Below is a small trained network, with its code and all its weights. Each question gives an input and a class and asks what happens when units are switched off, that is, made to give their printed mean instead of their output.

import numpy as np


def w(rows, s, z=0):
    codes = np.array(rows[::2]) - 128.0
    scale = np.full(codes.shape[1], s)
    scale[-1] = z or s
    return codes * scale


def f(y):
    return np.maximum(y, 0)


def log_softmax(a):
    a = a - a.max(-1, keepdims=True)
    return a - np.log(np.exp(a).sum(-1, keepdims=True))


def net(x, mask):
    res = np.array(x, float).reshape(1, 8) / 4 @ E
    y = f(res @ A[0][:, :-1].T + A[0][:, -1])
    res = res + np.where(mask, y, B[0][:, -1]) @ B[0][:, :-1]
    return log_softmax(res[-1] @ U[:, :-1].T + U[:, -1])


A, B = {}, {}
E = w([
[7,149,172,134,84,216],'x0',
[93,144,218,67,215,93],'x1',
[132,125,127,128,128,129],'x2',
[106,195,23,43,155,162],'x3',
[126,127,129,131,127,133],'x4',
[125,254,117,184,113,72],'x5',
[47,90,91,78,58,8],'x6',
[187,178,208,37,32,148],'x7',
],0.0055)
A[0] = w([
[141,172,80,92,150,136,149],'n1',
[69,106,111,180,199,117,111],'n2',
[146,165,82,187,66,141,137],'n3',
[193,124,124,123,156,59,80],'n4',
[118,252,129,196,100,75,55],'n5',
[77,125,114,110,64,44,55],'n6',
[140,130,88,177,59,143,62],'n7',
[18,165,161,168,75,176,122],'n8',
[187,137,99,131,116,89,113],'n9',
[111,71,145,92,140,165,172],'n10',
[163,128,182,54,88,138,113],'n11',
[89,151,201,87,214,95,107],'n12',
[159,151,158,108,54,124,52],'n13',
[147,179,144,71,85,139,79],'n14',
[101,67,136,110,90,77,146],'n15',
[161,130,147,129,178,187,77],'n16',
[112,127,90,68,137,123,250],'n17',
[177,168,146,178,136,168,44],'n18',
[94,116,88,154,173,118,136],'n19',
[157,45,81,127,77,183,182],'n20',
[118,138,148,141,134,122,84],'n21',
[148,77,211,203,97,80,99],'n22',
[157,141,142,155,142,167,25],'n23',
],0.011,0.0026)
B[0] = w([
[123,163,118,85,95,177,207],'n1',
[149,143,72,183,99,82,226],'n2',
[107,165,161,98,136,62,227],'n3',
[206,103,133,111,183,136,202],'n4',
[137,65,208,160,26,141,243],'n5',
[71,110,139,165,220,186,229],'n6',
[98,146,133,87,165,67,198],'n7',
[251,112,112,92,203,144,255],'n8',
[186,122,131,120,181,151,188],'n9',
[179,103,165,148,92,121,205],'n10',
[137,128,86,198,112,77,217],'n11',
[87,154,164,81,145,30,228],'n12',
[113,134,71,170,145,101,196],'n13',
[134,142,75,174,109,105,207],'n14',
[100,129,163,179,150,175,220],'n15',
[70,126,152,168,149,171,203],'n16',
[125,169,160,132,81,194,217],'n17',
[68,102,132,155,185,155,196],'n18',
[144,143,98,172,93,108,201],'n19',
[125,149,197,124,111,65,232],'n20',
[123,122,124,110,129,123,140],'n21',
[114,205,79,63,56,202,232],'n22',
[87,112,122,157,162,150,166],'n23',
],0.02,0.0058)
U = w([
[141,168,151,154,128,139,254],'0',
[133,124,1,227,96,81,81],'1',
[45,102,156,177,213,215,71],'2',
[151,55,210,131,47,137,184],'3',
[86,178,181,45,165,29,65],'4',
[250,84,98,79,197,171,80],'5',
[100,206,52,43,60,235,120],'6',
],0.0064,0.006)

Each question gives the input, the list of numbers given to net, and the class t.
The units are the neurons (one row each of A and B). Each row of codes is followed by its name. A weight is (code - 128) times the scale printed after its matrix; where a second scale follows, it is the last column's (A, B and U).
mask holds one flag per neuron, in row order. A switched-off neuron (its flag False) gives its mean, the last column of its row in B, instead of its output. The means were averaged over made-up inputs and are rounded, as every weight is.
A unit's drop is (log p(t) with every unit on - log p(t) with that unit switched off) / (log p(t) with every unit on - log p(t) with every unit switched off).
The circuit of an input: a set's keep is (log p(t) with only the set's units on - log p(t) with every unit switched off) / (log p(t) with every unit on - log p(t) with every unit switched off). Starting from the 12 units with the biggest drops (on a tie, the unit counted first), units are removed one at a time, each time the one whose removal leaves the highest keep (on an exact tie, the one counted first), for as long as the keep stays at least 0.8.
units of the circuit, in order: the units of the circuit, biggest drop first
unit that matters most: the unit with the biggest drop
k most important neurons: the k neurons with the biggest drops, biggest first
drop of u: that unit's drop, to one decimal
input [2,-4,-1,-6,-7,-6,-7,-8], class 1: unit that matters most	n2
input [-5,0,-1,2,-6,2,-8,5], class 2: units of the circuit, in order	(n18; n16)
input [2,-8,0,-5,1,2,0,7], class 4: units of the circuit, in order	(n3; n7)
input [0,8,-7,-5,8,-3,0,6], class 4: 4 most important neurons	(n12; n2; n5; n19)
input [-5,1,5,-3,2,-1,-6,-1], class 2: 2 most important neurons	(n8; n16)
input [-1,-8,-7,1,-6,-7,2,3], class 4: 2 most important neurons	(n20; n5)
input [-3,-2,-3,3,-5,-5,-3,5], class 1: 3 most important neurons	(n11; n5; n14)
input [7,8,6,-8,0,-7,-1,-3], class 4: 2 most important neurons	(n12; n5)
input [0,-4,-3,3,0,6,3,6], class 1: 3 most important neurons	(n14; n13; n20)
input [2,5,-1,-3,4,2,5,-6], class 1: 2 most important neurons	(n2; n19)
input [4,1,0,0,5,5,-3,6], class 1: units of the circuit, in order	(n14; n11)
input [-8,-4,3,-6,-1,5,-2,-4], class 5: 2 most important neurons	(n4; n9)
input [1,-1,5,7,-3,7,7,1], class 2: 2 most important neurons	(n6; n22)
input [-7,4,4,6,5,0,-1,3], class 5: units of the circuit, in order	(n4)
input [-4,1,-5,2,4,6,-5,5], class 3: 4 most important neurons	(n5; n6; n2; n8)
input [-3,-6,-1,0,-1,-3,-8,-5], class 2: 3 most important neurons	(n18; n16; n23)
input [1,-1,-3,-3,-4,8,5,5], class 3: 3 most important neurons	(n5; n2; n18)
input [1,-3,3,-8,8,2,-5,-7], class 6: 2 most important neurons	(n22; n11)
input [-3,-5,5,7,-6,1,1,-6], class 6: 4 most important neurons	(n1; n17; n11; n12)
input [8,5,-4,5,5,1,7,6], class 5: units of the circuit, in order	(n8)
input [1,8,6,7,5,-8,0,-5], class 3: 2 most important neurons	(n10; n17)
input [-5,-7,4,2,-5,2,-3,3], class 4: units of the circuit, in order	(n3; n7)
input [-6,1,-2,-1,6,4,0,-1], class 5: units of the circuit, in order	(n4; n9)
input [-1,3,-6,-4,1,5,0,-8], class 1: drop of n2	0.7
input [7,8,5,-6,-3,4,-6,0], class 4: drop of n17	0.1
input [8,-3,-5,-3,-7,3,-1,-1], class 5: drop of n8	0.9
input [1,6,-5,2,3,8,8,-1], class 2: drop of n4	0.0
input [2,-5,0,-8,-3,4,2,-4], class 6: unit that matters most	n22
